Below is a small trained network, with its code and all its weights. Each question gives an input and a target symbol and asks what happens when units are switched off, that is, made to give their printed mean instead of their output.

import numpy as np


def w(rows, s, z=0):
    codes = np.array(rows[::2]) - 128.0
    scale = np.full(codes.shape[1], s)
    scale[-1] = z or s
    return codes * scale


def f(y):
    return y / 2 * (1 + np.tanh(0.7978845608 * (y + 0.044715 * y**3)))


def softmax(a):
    e = np.exp(a - a.max(-1, keepdims=True))
    return e / e.sum(-1, keepdims=True)


def log_softmax(a):
    a = a - a.max(-1, keepdims=True)
    return a - np.log(np.exp(a).sum(-1, keepdims=True))


def net(x, mask):
    ids = ['βεζηθλμξπτφψω'.index(c) for c in x.split()]
    T = len(ids)
    res = E[ids] + P[:T]
    u = 0
    for l in range(2):
        q, k, v = (res @ M[l].T for M in (Q, K, V))
        z = softmax(np.where(np.tri(T) > 0, q @ k.T / 2**0.5, -1e9)) @ v
        res = res + np.where(mask[u], z, O[l][:, -1]) @ O[l][:, :-1]
        u += 1
        y = f(res @ A[l][:, :-1].T + A[l][:, -1])
        res = res + np.where(mask[u : u + 4], y, B[l][:, -1]) @ B[l][:, :-1]
        u += 4
    return log_softmax(res[-1] @ U[:, :-1].T + U[:, -1])


Q, K, V, O, A, B = {}, {}, {}, {}, {}, {}
E = w([
[181,79,54,141,140,57,79,192,192],'β',
[94,122,53,192,63,88,102,154,174],'ε',
[199,85,125,90,82,143,214,59,104],'ζ',
[170,153,149,169,138,190,116,142,115],'η',
[171,57,187,46,145,153,203,181,141],'θ',
[88,169,110,95,106,246,138,175,141],'λ',
[122,183,134,65,110,94,38,107,77],'μ',
[205,128,105,172,184,180,116,125,128],'ξ',
[72,125,103,99,210,79,193,144,38],'π',
[122,157,55,46,106,72,53,95,157],'τ',
[112,175,141,56,77,69,57,106,120],'φ',
[48,65,147,166,112,131,170,150,188],'ψ',
[143,130,83,75,153,91,44,80,123],'ω',
],0.013)
P = w([
[160,133,102,42,79,137,115,255,89],'0',
[128,129,75,117,163,120,119,98,143],'1',
[136,137,88,108,149,129,110,93,152],'2',
[118,118,105,131,143,142,131,117,140],'3',
[122,127,109,135,146,142,133,121,145],'4',
[117,135,116,132,137,149,127,118,155],'5',
[127,117,103,126,145,139,130,115,154],'6',
[133,133,118,132,145,145,133,115,162],'7',
],0.0078)
Q[0] = w([
[109,198,86,60,132,116,2,36,134],'0.h0',
[120,190,57,217,123,219,95,151,158],'0.h0',
],0.0095)
K[0] = w([
[111,138,55,65,35,110,117,254,67],'0.h0',
[98,187,72,166,99,197,102,150,245],'0.h0',
],0.0099)
V[0] = w([
[58,222,166,119,2,117,71,125,95],'0.h0',
[121,84,138,178,68,116,161,122,244],'0.h0',
],0.0074)
O[0] = w([
[163,218,78,171,101,65,247,153,65,146],'0.h0',
[76,23,108,137,103,94,158,2,83,6],'0.h0',
],0.0066,0.002)
A[0] = w([
[29,113,104,99,90,87,38,9,140,65],'0.n0',
[169,142,85,40,57,125,191,108,25,255],'0.n1',
[138,169,67,253,87,78,253,137,122,111],'0.n2',
[203,176,118,231,152,135,215,146,86,148],'0.n3',
],0.0068,0.0016)
B[0] = w([
[131,167,184,235,43,157,89,77,54,170],'0.n0',
[135,151,113,84,83,87,191,69,150,252],'0.n1',
[180,60,126,117,49,163,137,173,25,181],'0.n2',
[165,151,142,179,138,145,123,147,2,194],'0.n3',
],0.0085,0.0029)
Q[1] = w([
[95,2,146,212,128,139,226,187,161],'1.h0',
[85,97,157,99,217,244,213,187,168],'1.h0',
],0.0076)
K[1] = w([
[49,77,98,254,181,71,101,37,135],'1.h0',
[39,124,175,132,213,150,202,90,125],'1.h0',
],0.0082)
V[1] = w([
[138,185,232,177,185,187,119,150,53],'1.h0',
[87,131,189,72,92,121,254,100,103],'1.h0',
],0.0064)
O[1] = w([
[154,253,235,169,221,10,101,83,156,87],'1.h0',
[27,112,103,22,188,132,68,79,89,252],'1.h0',
],0.0071,0.002)
A[1] = w([
[97,88,94,93,101,165,174,84,65,6],'1.n0',
[44,168,106,59,173,1,75,128,151,45],'1.n1',
[58,124,99,126,69,211,182,154,162,184],'1.n2',
[37,28,154,92,100,147,230,177,157,116],'1.n3',
],0.0068,0.0021)
B[1] = w([
[143,138,213,137,103,193,166,84,192,206],'1.n0',
[78,1,189,189,182,168,163,177,120,191],'1.n1',
[74,172,97,194,158,130,157,117,155,254],'1.n2',
[160,205,202,173,163,78,78,169,105,231],'1.n3',
],0.0089,0.0053)
U = w([
[184,93,160,104,118,147,214,31,230,123],'β',
[165,62,144,80,111,168,207,131,78,97],'ε',
[83,84,122,100,128,203,86,125,140,48],'ζ',
[188,232,143,139,98,23,87,106,144,112],'η',
[146,80,4,70,79,62,53,185,181,255],'θ',
[157,150,101,139,157,71,131,138,10,134],'λ',
[65,231,44,101,170,146,187,146,175,164],'μ',
[182,111,230,74,134,183,77,210,207,105],'ξ',
[125,140,121,112,101,69,92,70,109,164],'π',
[134,84,125,203,57,176,154,189,84,55],'τ',
[104,136,110,93,113,146,1,124,71,107],'φ',
[56,16,106,134,211,108,182,151,91,168],'ψ',
[69,135,200,242,163,65,127,100,159,88],'ω',
],0.0067,0.0046)

Each question gives the input, a string of symbols that net reads in full, and the target symbol t.
The units are the heads (2 rows each of Q, K, V and O) and the neurons (one row each of A and B). Each row of codes is followed by its name. A weight is (code - 128) times the scale printed after its matrix; where a second scale follows, it is the last column's (O, A, B and U).
mask holds one flag per unit, layer by layer, with each layer's heads first. A switched-off unit (its flag False) gives its mean, the last column of its rows in O or B, instead of its output. The means were averaged over made-up inputs and are rounded, as every weight is.
A unit's drop is (log p(t) with every unit on - log p(t) with that unit switched off) / (log p(t) with every unit on - log p(t) with every unit switched off).
The circuit of an input: a set's keep is (log p(t) with only the set's units on - log p(t) with every unit switched off) / (log p(t) with every unit on - log p(t) with every unit switched off). Starting from all 10 units, units are removed one at a time, each time the one whose removal leaves the highest keep (on an exact tie, the one counted first), for as long as the keep stays at least 0.8.
units of the circuit, in order: the units of the circuit, biggest drop first
unit that matters most: the unit with the biggest drop
k most important neurons: the k neurons with the biggest drops, biggest first
k most important neurons of layer l: the k neurons of layer l with the biggest drops, biggest first
input ζ μ β λ τ, target ζ: unit that matters most	1.h0
input ξ η ξ θ ξ λ λ ω, target η: units of the circuit, in order	(1.h0, 0.n0, 1.n1)
input φ ε λ ξ β μ τ, target ε: 2 most important neurons	(0.n1, 0.n2)
input θ φ β λ ω ε ψ, target ω: units of the circuit, in order	(1.n3, 0.h0)
input ξ λ ξ η ε η μ, target η: units of the circuit, in order	(1.h0, 0.h0)
input η θ λ φ ε ψ ω, target ω: 3 most important neurons	(1.n1, 0.n3, 0.n2)
input λ η ω, target ψ: units of the circuit, in order	(1.n1, 0.h0, 1.h0, 0.n1)
input λ τ λ π λ λ φ, target ψ: units of the circuit, in order	(1.n1, 0.h0, 1.h0, 0.n1)
input η π η ξ λ ε η τ, target ω: units of the circuit, in order	(1.h0, 1.n1)
input ζ β β λ φ, target ζ: units of the circuit, in order	(1.h0, 0.n1, 1.n0)
input τ η ψ ξ ξ ξ φ μ, target μ: 2 most important neurons of layer 0	(0.n1, 0.n0)
input ξ ε τ λ β φ φ τ, target η: units of the circuit, in order	(1.h0, 0.n0, 0.h0)
input φ ω λ ε φ, target ε: 4 most important neurons	(0.n1, 1.n0, 0.n2, 0.n3)
input ξ μ λ ω τ, target η: 2 most important neurons of layer 0	(0.n0, 0.n1)
input η λ φ φ λ λ ξ, target λ: units of the circuit, in order	(0.n3, 0.h0, 1.n0)
input η λ η, target η: units of the circuit, in order	(1.h0, 1.n1)
input π τ ω, target ξ: unit that matters most	0.h0
input φ λ π ξ η μ, target ε: 3 most important neurons	(0.n1, 1.n0, 0.n2)
input μ θ η λ η μ, target λ: 2 most important neurons of layer 0	(0.n3, 0.n1)
input ω τ λ ξ λ ξ φ, target θ: 3 most important neurons	(1.n0, 1.n3, 0.n3)
